Each row has a name. Each piece below is followed by the name of the row it came from, unless a question asks for something else. Each question is about the rows just above it. Places in a row count from 0.

[ 8.66  1.66 -1.83 -6.13 -0.51]  mem
[-4.64 -0.51  2.74 -0.04 -1.83]  zis
[-5.03 -6.13 -1.82 -0.73 -0.51]  bur
[-1.83  2.73 -0.04 -4.64 -0.51]  momad
[-1.83 -7.09  1.66 -0.73 -0.51]  begaz
[-5.08 -6.13  1.66 -0.73 -0.51]  tidi
[-0.73 -1.83  1.67 -8.13 -0.51]  vofu
Which row holds these entries in another order? [ 2.74 -0.04 -1.83 -4.64 -0.51] => zis
Every place of [2.73] in momad: => 1
asked: [-7.09  1.66 -0.73] => begaz
asked: [-1.83 -6.13] => mem
Places of [-1.83] in row vofu: => 1
Put [-4.64 -1.83 -0.51 -0.04  2.73] back in order: which row is it? => momad
The row with [-0.73 -1.83  1.67 -8.13] is => vofu

[ 2.13  0.56 -1.00  1.49 -1.91  0.80  1.05  0.13  0.92  0.56  3.09 -3.21
 -0.99 -4.31  1.00 -2.29  1.19 -1.02  0.49  0.26 -1.73  1.27  1.22  0.52
  0.88  3.96  1.81  1.24  1.05  2.35  3.25 -1.63 -3.81 -0.79 -1.55  1.25
  1.96] = momad
[ 1.27  1.22  0.52  0.88  3.96  1.81  1.22  1.05  2.35  3.25 -1.63 -3.84
  0.94  0.13  1.56 -0.03 -1.51  1.37 -4.40  0.24 -0.12 -0.85  1.44  2.38
 -2.17 -1.09  2.15  0.24  0.13 -5.32  2.84  0.35  0.41 -2.02  2.81 -2.09
 -0.28] = zis
[ 2.68  4.10 -1.86  0.09  0.42  4.86  1.85  2.01 -0.02 -1.49 -3.27 -2.76
 -4.92 -2.34 -1.41 -0.83  0.89 -1.92 -2.22 -4.13  0.06  1.34 -3.50  4.65
  3.12  1.74 -0.19  0.76 -0.99  0.87 -2.97  0.22 -2.92 -1.53 -0.10  3.35
  0.70] = bur
[ 1.44  0.05  2.40  1.77 -1.82  1.57  0.92  3.09 -3.21  0.13  1.05  0.56
  2.28  0.00 -0.48 -3.09 -0.22  2.80 -3.18 -2.56 -4.30 -0.31  2.59 -2.37
  1.38  3.12 -0.88  0.51  0.88 -2.19  2.75 -1.08  0.58 -2.06  2.16  3.11
 -2.07] = begaz
[-3.02 -0.83 -1.18  2.93  1.19  3.10 -0.71  0.70  0.77 -1.47  1.65  3.29
 -0.86 -2.26  1.05 -2.99  0.74  0.76  0.37 -0.24  0.26 -0.08 -2.19 -0.90
  0.77 -1.20  0.75 -0.97  2.82 -2.65 -1.87 -0.26 -1.48 -0.57  5.17 -0.16
 -1.90] = noz
[ 3.69  0.01  1.19 -0.74 -1.19  1.38 -0.38 -4.25 -2.05  1.40 -3.89 -4.07
 -4.87 -4.97  1.00 -1.64  1.76  0.29 -0.98  2.19 -1.33  1.17  2.27  3.74
 -1.83 -0.66 -0.89  3.12  0.73  1.08 -2.55 -1.63 -1.38 -0.47  0.16 -1.86
  0.04] = vofu
[ 1.44  0.05  2.40  1.77 -1.82  1.57  1.57  3.09 -3.21  0.13  1.05  0.56
  2.28  0.00 -0.48 -3.09 -0.22  2.80 -3.18 -2.07  1.57 -0.31  2.59 -2.37
  1.38  3.12 -0.88  0.51  0.88 -2.19  2.75 -1.08  0.58 -2.06 -2.07  3.11
 -2.07] = Tisu
[ 2.68 -2.76  3.12 -2.34  0.87 -0.02 -1.49  4.64  0.06 -0.83  0.70 -4.92
 -3.50 -1.92 -1.86  4.10  0.09  2.01 -2.92  4.86 -2.22 -0.99 -1.53 -0.10
 -4.13  0.22 -3.27 -1.41  3.35 -0.19  1.34  1.74  0.89  1.85 -2.97  0.76
  0.42] = doso
asked: [ 3.96  1.81  1.22  1.05  2.35  3.25 -1.63 -3.84  0.94  0.13  1.56] => zis
Put [ 3.35 -0.19  1.34  1.74  0.89  1.85 -2.97  0.76  0.42  2.68 -2.76  3.12
 -2.34  0.87 -0.02 -1.49  4.64  0.06 -0.83  0.70 -4.92 -3.50 -1.92 -1.86
  4.10  0.09  2.01 -2.92  4.86 -2.22 -0.99 -1.53 -0.10 -4.13  0.22 -3.27
 -1.41] back in order: which row is it? => doso
asked: [ 1.27  1.22  0.52  0.88  3.96  1.81  1.24  1.05  2.35  3.25 -1.63] => momad
asked: [ 1.57  3.09 -3.21  0.13  1.05  0.56] => Tisu
At which places does Tisu hold [1.57]? => 5 6 20

[-5.11  3.62 -1.46  2.34 -0.75 -2.32 -7.82] = bur
[-2.60 -8.17 -2.29  2.07 -0.94 -2.42 -7.74] = zis
[-5.80  4.13 -2.85  2.06 -1.10 -2.62 -8.17] = begaz
asked: [-2.62 -8.17] => begaz
[-2.62 -8.17 -5.80  4.13 -2.85  2.06 -1.10] is which row reordered? => begaz

[ 0.82  0.80  3.48 -1.73] -> doso
[ 2.39 -0.82 -0.82  0.93] -> mem
[ 0.82 -1.73  3.48  0.79] -> Tisu
Put [-1.73  0.80  0.82  3.48] back in order: which row is it? => doso
Places of [2.39] in row mem: => 0
Every place of [0.82] in doso: => 0
asked: [ 0.80  3.48 -1.73] => doso
At which places does doso hold [3.48]? => 2
[ 0.79  3.48 -1.73  0.82] is which row reordered? => Tisu
asked: [-1.73  3.48] => Tisu

[-3.47 -7.24  6.75  5.69  7.03 -5.80] : Duvu
[-3.47  5.69 -7.24 -5.80  7.03  6.74] : tidi
[-5.55  4.22 -7.50 -5.83 -0.97  6.96] : luri
[-7.24  7.03 -5.79  6.74  5.69 -3.47] : zis
[ 0.43 -7.09  6.77 -6.53 -7.28  3.67] : doso
[ 3.94 -4.87  7.12  0.22 -2.92 -6.95] : noz
[ 6.74  7.03 -5.80 -7.24  5.69 -3.47] is which row reordered? => tidi
asked: [-7.09  6.77] => doso
[-7.24 -5.80 -3.47  5.69  6.74  7.03] is which row reordered? => tidi
Which row holds these entries in another order? [ 5.69 -7.24 -5.80  7.03  6.74 -3.47] => tidi

[ 1.40 -0.99 -1.97 -0.23  0.89 -0.20  1.40 -1.42  2.04  0.60 -0.73  0.93
  0.43 -0.97 -1.86 -2.26  0.43  0.93 -0.30 -0.88 -0.59  0.20  1.19  1.43
 -0.15  0.48 -0.58  1.38  0.63  1.40 -0.81 -0.13 -0.10 -3.09  1.15 -0.12] -> momad
[-3.09 -0.23 -0.88  1.40  0.20 -0.73  0.43  1.15 -1.97  2.04  0.88 -0.13
 -0.12 -0.99  0.93 -0.15 -0.58 -0.30  0.43  1.40  0.48 -0.20 -0.81  0.93
 -2.26  1.19  1.38  0.63 -0.10 -0.59  1.40 -0.97  0.60 -1.86  1.43 -1.42] -> zis
[-4.09 -0.99 -0.09  1.33  0.89 -0.20  2.06  1.39  2.04  3.02 -1.09 -1.57
  0.43 -4.34 -1.86  2.25 -0.18  1.07 -2.83  1.18 -5.86 -4.70  6.11  1.43
  4.28  0.48 -0.58 -3.57  0.63  1.93 -0.81 -0.13  4.25 -1.76  1.15  0.10] -> mem
At which places does momad hold [1.40]? => 0 6 29
[-3.09 -2.26 -1.97 -1.86 -1.42 -0.99 -0.97 -0.88 -0.81 -0.73 -0.59 -0.58
 -0.30 -0.23 -0.20 -0.15 -0.13 -0.12 -0.10  0.20  0.43  0.43  0.48  0.60
  0.63  0.89  0.93  0.93  1.15  1.19  1.38  1.40  1.40  1.40  1.43  2.04] is which row reordered? => momad
Put [-0.12  1.15 -3.09 -0.10 -0.13 -0.81  1.40  0.63  1.38 -0.58  0.48 -0.15
  1.43  1.19  0.20 -0.59 -0.88 -0.30  0.93  0.43 -2.26 -1.86 -0.97  0.43
  0.93 -0.73  0.60  2.04 -1.42  1.40 -0.20  0.89 -0.23 -1.97 -0.99  1.40] back in order: which row is it? => momad
Which row holds these entries in another order? [ 0.10  1.15 -1.76  4.25 -0.13 -0.81  1.93  0.63 -3.57 -0.58  0.48  4.28
  1.43  6.11 -4.70 -5.86  1.18 -2.83  1.07 -0.18  2.25 -1.86 -4.34  0.43
 -1.57 -1.09  3.02  2.04  1.39  2.06 -0.20  0.89  1.33 -0.09 -0.99 -4.09] => mem
Put [ 3.02 -0.09 -0.18  0.63 -4.70 -1.57  1.93  2.06  0.43 -1.09 -4.34 -1.86
  2.25 -4.09  1.07 -5.86  2.04  0.10  1.15 -0.58  0.89 -0.13 -1.76  6.11
  1.18 -0.20 -3.57  0.48 -0.99 -0.81  1.39  1.33 -2.83  4.28  1.43  4.25] back in order: which row is it? => mem
Which row holds these entries in another order? [-3.09 -2.26 -1.97 -1.86 -1.42 -0.99 -0.97 -0.88 -0.81 -0.73 -0.59 -0.58
 -0.30 -0.23 -0.20 -0.15 -0.13 -0.12 -0.10  0.20  0.43  0.43  0.48  0.60
  0.63  0.88  0.93  0.93  1.15  1.19  1.38  1.40  1.40  1.40  1.43  2.04] => zis

[-3.62 -6.38 -6.44 -6.44 -6.39 -4.05] : zis
[ 6.73 -6.77  6.65  6.84  6.42  6.65] : mem
[ 6.65  6.66  6.73  6.84  6.42 -6.77] : tidi
[-6.56  6.72  6.50  6.80  6.66 -6.06] : noz
[-6.38 -3.62 -6.61 -6.59 -6.45 -3.58] : momad
[ 6.63 -6.66 -6.57 -6.70 -6.65  6.57] : doso
Which row holds [-3.62 -6.38]? => zis
Put [-6.70 -6.65  6.57  6.63 -6.66 -6.57] back in order: which row is it? => doso
Which row holds these entries in another order? [-6.06  6.66  6.72 -6.56  6.50  6.80] => noz
The row with [6.65 6.84] is => mem
Which row holds these entries in another order? [-6.77  6.65  6.66  6.73  6.84  6.42] => tidi

